Below is a small trained network, with its code and all its weights. Each question gives an input and a class and asks what happens when units are switched off, that is, made to give their printed mean instead of their output.

import numpy as np


def w(rows, s, z=0):
    codes = np.array(rows[::2]) - 128.0
    scale = np.full(codes.shape[1], s)
    scale[-1] = z or s
    return codes * scale


def f(y):
    return y / 2 * (1 + np.tanh(0.7978845608 * (y + 0.044715 * y**3)))


def log_softmax(a):
    a = a - a.max(-1, keepdims=True)
    return a - np.log(np.exp(a).sum(-1, keepdims=True))


def net(x, mask):
    res = np.array(x, float).reshape(1, 4) / 4 @ E
    y = f(res @ A[0][:, :-1].T + A[0][:, -1])
    res = res + np.where(mask, y, B[0][:, -1]) @ B[0][:, :-1]
    return log_softmax(res[-1] @ U[:, :-1].T + U[:, -1])


A, B = {}, {}
E = w([
[141,236,177],'x0',
[86,135,34],'x1',
[2,137,202],'x2',
[209,88,207],'x3',
],0.0048)
A[0] = w([
[176,195,125,74],'n1',
[111,150,133,108],'n2',
[36,178,139,96],'n3',
[113,138,120,118],'n4',
[117,92,139,132],'n5',
[137,111,147,176],'n6',
[142,108,150,134],'n7',
[143,105,131,248],'n8',
[150,162,128,6],'n9',
[148,114,119,178],'n10',
[132,107,119,252],'n11',
[154,124,140,145],'n12',
[155,91,171,134],'n13',
[135,153,119,82],'n14',
[118,132,133,79],'n15',
[129,126,87,151],'n16',
[61,122,6,175],'n17',
[122,120,117,168],'n18',
[131,136,121,133],'n19',
[107,135,133,157],'n20',
[165,195,114,84],'n21',
[133,114,140,201],'n22',
[131,142,129,38],'n23',
[116,125,101,180],'n24',
[141,98,150,225],'n25',
[171,67,49,77],'n26',
[105,127,82,200],'n27',
[138,100,141,241],'n28',
[138,132,130,100],'n29',
[154,123,149,59],'n30',
[99,169,172,114],'n31',
[188,118,167,130],'n32',
[124,117,114,221],'n33',
[214,250,80,97],'n34',
[129,136,131,94],'n35',
[237,47,130,131],'n36',
[115,154,21,167],'n37',
[141,121,142,112],'n38',
[145,139,131,64],'n39',
[178,107,138,215],'n40',
[231,120,189,109],'n41',
[120,124,133,197],'n42',
],0.015,0.0027)
B[0] = w([
[156,117,190,152],'n1',
[109,117,120,134],'n2',
[23,185,123,215],'n3',
[124,127,120,130],'n4',
[151,152,132,139],'n5',
[131,147,117,150],'n6',
[138,144,122,143],'n7',
[126,159,101,171],'n8',
[138,111,162,116],'n9',
[116,136,109,149],'n10',
[136,156,104,168],'n11',
[128,141,126,144],'n12',
[158,172,110,170],'n13',
[139,112,136,122],'n14',
[122,124,133,120],'n15',
[138,133,100,148],'n16',
[252,141,74,253],'n17',
[134,135,123,139],'n18',
[131,124,125,129],'n19',
[108,145,117,143],'n20',
[171,106,173,147],'n21',
[128,148,117,153],'n22',
[125,113,144,112],'n23',
[143,139,112,149],'n24',
[140,165,104,172],'n25',
[159,129,54,203],'n26',
[159,151,98,171],'n27',
[138,164,105,171],'n28',
[128,126,131,123],'n29',
[145,136,133,130],'n30',
[83,110,82,178],'n31',
[163,176,125,185],'n32',
[135,147,112,156],'n33',
[151,118,253,203],'n34',
[127,121,130,122],'n35',
[23,175,169,250],'n36',
[190,136,44,212],'n37',
[132,133,129,131],'n38',
[127,125,141,119],'n39',
[98,162,108,186],'n40',
[209,201,138,234],'n41',
[118,149,118,148],'n42',
],0.039,0.0058)
U = w([
[141,184,127,134],'0',
[133,2,103,3],'1',
[156,148,45,214],'2',
[164,82,196,201],'3',
[167,181,98,112],'4',
[63,105,69,172],'5',
[144,80,139,6],'6',
],0.009,0.0038)

Each question gives the input, the list of numbers given to net, and the class t.
The units are the neurons (one row each of A and B). Each row of codes is followed by its name. A weight is (code - 128) times the scale printed after its matrix; where a second scale follows, it is the last column's (A, B and U).
mask holds one flag per neuron, in row order. A switched-off neuron (its flag False) gives its mean, the last column of its row in B, instead of its output. The means were averaged over made-up inputs and are rounded, as every weight is.
A unit's drop is (log p(t) with every unit on - log p(t) with that unit switched off) / (log p(t) with every unit on - log p(t) with every unit switched off).
The circuit of an input: a set's keep is (log p(t) with only the set's units on - log p(t) with every unit switched off) / (log p(t) with every unit on - log p(t) with every unit switched off). Starting from the 12 units with the biggest drops (on a tie, the unit counted first), units are removed one at a time, each time the one whose removal leaves the highest keep (on an exact tie, the one counted first), for as long as the keep stays at least 0.8.
units of the circuit, in order: the units of the circuit, biggest drop first
most important unit: the unit with the biggest drop
top k neurons: the k neurons with the biggest drops, biggest first
drop when u is switched off: that unit's drop, to one decimal
input [-5,1,5,7], class 0: units of the circuit, in order => [n17]
input [3,-1,5,-8], class 5: units of the circuit, in order => [n3; n41]
input [3,-4,-2,4], class 0: units of the circuit, in order => [n17; n37]
input [2,2,-8,5], class 0: top 3 neurons => [n36; n34; n17]
input [-2,-5,1,3], class 0: top 3 neurons => [n17; n37; n26]
input [-6,-1,-5,5], class 0: top 3 neurons => [n36; n17; n37]
input [-2,-2,-7,8], class 0: top 2 neurons => [n36; n17]
input [7,6,4,-5], class 2: top 2 neurons => [n17; n37]
input [-5,0,-3,7], class 0: top 3 neurons => [n36; n17; n37]
input [3,-4,-4,7], class 0: top 2 neurons => [n36; n17]
input [2,-5,2,-5], class 5: drop when n17 is switched off => 0.1
input [3,-4,-6,5], class 0: drop when n36 is switched off => 0.3
input [3,-4,-7,8], class 0: drop when n36 is switched off => 0.6
input [5,3,5,3], class 5: drop when n12 is switched off => 0.0
input [6,-1,-6,-8], class 3: most important unit => n34
